Below is a small trained network, with its code and all its weights. Each question gives an input and a class and asks what happens when units are switched off, that is, made to give their printed mean instead of their output.

import numpy as np


def w(rows, s, z=0):
    codes = np.array(rows[::2]) - 128.0
    scale = np.full(codes.shape[1], s)
    scale[-1] = z or s
    return codes * scale


def norm(h):
    return h / np.sqrt((h * h).mean(-1, keepdims=True) + 1e-5)


def f(y):
    return np.maximum(y, 0)


def log_softmax(a):
    a = a - a.max(-1, keepdims=True)
    return a - np.log(np.exp(a).sum(-1, keepdims=True))


def net(x, mask):
    res = np.array(x, float).reshape(1, 4) / 4 @ E
    u = 0
    for l in range(4):
        y = f(norm(res) @ A[l][:, :-1].T + A[l][:, -1])
        res = res + np.where(mask[u : u + 9], y, B[l][:, -1]) @ B[l][:, :-1]
        u += 9
    return log_softmax(norm(res)[-1] @ U[:, :-1].T + U[:, -1])


A, B = {}, {}
E = w([
[156,144,144,87,34,225],'x0',
[62,131,239,78,106,59],'x1',
[56,47,165,221,82,174],'x2',
[92,254,79,133,84,87],'x3',
],0.005)
A[0] = w([
[164,119,47,190,127,162,36],'L0N0',
[112,80,115,64,168,201,28],'L0N1',
[137,152,42,153,63,103,109],'L0N2',
[254,87,148,176,180,167,123],'L0N3',
[105,111,109,176,124,182,94],'L0N4',
[156,92,78,70,133,73,90],'L0N5',
[148,147,139,93,108,67,151],'L0N6',
[100,62,133,132,172,130,253],'L0N7',
[119,139,113,121,168,111,2],'L0N8',
],0.0072,0.0014)
B[0] = w([
[2,110,134,81,114,164,227],'L0N0',
[176,62,210,174,42,119,189],'L0N1',
[171,44,92,117,93,80,206],'L0N2',
[174,76,58,120,105,90,255],'L0N3',
[115,147,205,133,198,146,208],'L0N4',
[157,91,181,134,144,180,190],'L0N5',
[175,87,158,82,118,111,203],'L0N6',
[146,130,149,149,86,122,246],'L0N7',
[172,106,160,157,136,191,153],'L0N8',
],0.0067,0.0036)
A[1] = w([
[188,116,125,115,81,204,38],'L1N0',
[141,45,170,121,94,81,186],'L1N1',
[183,97,2,164,115,113,38],'L1N2',
[128,197,66,166,114,117,162],'L1N3',
[161,155,104,132,86,216,109],'L1N4',
[119,28,165,62,87,111,189],'L1N5',
[156,115,95,76,102,148,109],'L1N6',
[118,95,175,189,115,115,1],'L1N7',
[129,123,95,175,228,100,82],'L1N8',
],0.0078,0.0014)
B[1] = w([
[130,200,93,146,152,138,182],'L1N0',
[78,201,101,113,125,111,239],'L1N1',
[84,88,133,126,164,131,185],'L1N2',
[169,79,90,126,108,87,148],'L1N3',
[94,157,131,195,133,116,166],'L1N4',
[96,190,76,130,120,74,254],'L1N5',
[142,129,211,97,122,184,166],'L1N6',
[160,119,114,79,165,155,175],'L1N7',
[91,254,122,170,122,153,160],'L1N8',
],0.0074)
A[2] = w([
[75,108,156,180,183,117,147],'L2N0',
[164,156,72,67,148,77,84],'L2N1',
[134,77,134,109,79,69,209],'L2N2',
[161,163,138,78,1,188,37],'L2N3',
[139,90,165,128,128,135,191],'L2N4',
[124,121,126,161,97,111,52],'L2N5',
[129,128,123,159,194,44,62],'L2N6',
[128,106,160,94,95,149,149],'L2N7',
[140,166,100,139,175,108,251],'L2N8',
],0.009,0.0023)
B[2] = w([
[156,186,166,123,48,149,217],'L2N0',
[171,77,141,114,112,158,252],'L2N1',
[128,63,50,159,142,90,194],'L2N2',
[117,171,117,194,170,122,244],'L2N3',
[116,199,132,137,208,59,134],'L2N4',
[217,107,128,179,84,129,146],'L2N5',
[113,187,99,198,139,125,230],'L2N6',
[89,98,57,185,188,108,154],'L2N7',
[104,120,139,142,112,255,254],'L2N8',
],0.0085,0.0045)
A[3] = w([
[210,124,121,110,207,116,188],'L3N0',
[205,105,151,111,114,104,94],'L3N1',
[92,144,147,77,116,35,92],'L3N2',
[144,119,176,171,49,145,69],'L3N3',
[76,115,185,217,28,90,125],'L3N4',
[160,137,2,165,94,28,68],'L3N5',
[82,126,99,67,57,243,253],'L3N6',
[83,54,109,162,143,215,108],'L3N7',
[194,67,31,163,64,84,188],'L3N8',
],0.0075,0.0026)
B[3] = w([
[145,73,182,121,50,166,162],'L3N0',
[171,147,168,149,193,217,135],'L3N1',
[47,69,9,131,129,157,170],'L3N2',
[186,100,158,67,229,124,156],'L3N3',
[254,81,110,47,160,204,238],'L3N4',
[151,71,185,174,109,124,195],'L3N5',
[89,105,213,89,116,17,254],'L3N6',
[101,171,77,73,124,113,201],'L3N7',
[115,90,134,184,130,37,195],'L3N8',
],0.0064)
U = w([
[123,248,111,196,129,167,157],'0',
[72,74,36,72,88,103,150],'1',
[206,34,110,209,86,59,142],'2',
[215,98,209,42,108,195,143],'3',
[114,143,175,114,93,70,122],'4',
[154,122,172,141,195,81,6],'5',
[155,123,173,143,195,80,4],'6',
[150,119,184,150,198,82,7],'7',
],0.015,0.017)

Each question gives the input, the list of numbers given to net, and the class t.
The units are the neurons (one row each of A and B). Each row of codes is followed by its name. A weight is (code - 128) times the scale printed after its matrix; where a second scale follows, it is the last column's (A, B and U).
mask holds one flag per neuron, layer by layer. A switched-off neuron (its flag False) gives its mean, the last column of its row in B, instead of its output. The means were averaged over made-up inputs and are rounded, as every weight is.
A unit's drop is (log p(t) with every unit on - log p(t) with that unit switched off) / (log p(t) with every unit on - log p(t) with every unit switched off).
The circuit of an input: a set's keep is (log p(t) with only the set's units on - log p(t) with every unit switched off) / (log p(t) with every unit on - log p(t) with every unit switched off). Starting from the 12 units with the biggest drops (on a tie, the unit counted first), units are removed one at a time, each time the one whose removal leaves the highest keep (on an exact tie, the one counted first), for as long as the keep stays at least 0.8.
units of the circuit, in order: the units of the circuit, biggest drop first
unit that matters most: the unit with the biggest drop
k most important neurons: the k neurons with the biggest drops, biggest first
top k neurons in layer l: the k neurons of layer l with the biggest drops, biggest first
input [-1,5,6,-3], class 3: units of the circuit, in order	(L3N4)
input [-1,-2,-6,-7], class 2: 2 most important neurons	(L0N3; L0N1)
input [-2,7,1,8], class 2: 3 most important neurons	(L2N2; L0N0; L0N4)
input [-7,5,8,0], class 3: units of the circuit, in order	(L3N4; L2N0)
input [-5,5,3,-1], class 0: units of the circuit, in order	(L2N6; L3N6)
input [5,-6,5,-6], class 1: 3 most important neurons	(L0N3; L0N0; L3N7)
input [-6,-4,8,8], class 2: top 2 neurons in layer 1	(L1N3; L1N1)
input [5,-1,8,4], class 3: 2 most important neurons	(L3N4; L2N6)
input [-6,1,-1,-5], class 0: 2 most important neurons	(L2N6; L1N8)
input [-6,5,6,-3], class 0: 2 most important neurons	(L2N6; L2N1)
input [-6,7,8,5], class 3: top 4 neurons in layer 1	(L1N5; L1N0; L1N7; L1N3)
input [6,6,5,-1], class 0: 2 most important neurons	(L2N3; L0N0)
input [2,-3,-3,3], class 4: top 3 neurons in layer 1	(L1N2; L1N0; L1N6)
input [-2,7,8,-7], class 3: 2 most important neurons	(L3N4; L2N0)
input [-8,-4,6,2], class 0: unit that matters most	L1N8
input [-3,5,6,6], class 2: 3 most important neurons	(L0N4; L1N0; L1N8)
input [-3,-2,-1,0], class 4: top 2 neurons in layer 3	(L3N6; L3N2)
input [-4,4,6,-2], class 3: 3 most important neurons	(L3N4; L2N0; L2N3)
input [-6,6,5,1], class 0: 2 most important neurons	(L2N6; L0N0)
input [5,-2,0,-5], class 0: units of the circuit, in order	(L2N3)
input [5,8,-5,-7], class 1: 2 most important neurons	(L3N2; L1N1)
input [-3,8,-8,-1], class 1: top 2 neurons in layer 2	(L2N2; L2N6)
input [-4,-7,6,8], class 2: top 2 neurons in layer 0	(L0N2; L0N5)
input [2,4,-2,-3], class 1: top 2 neurons in layer 1	(L1N1; L1N8)
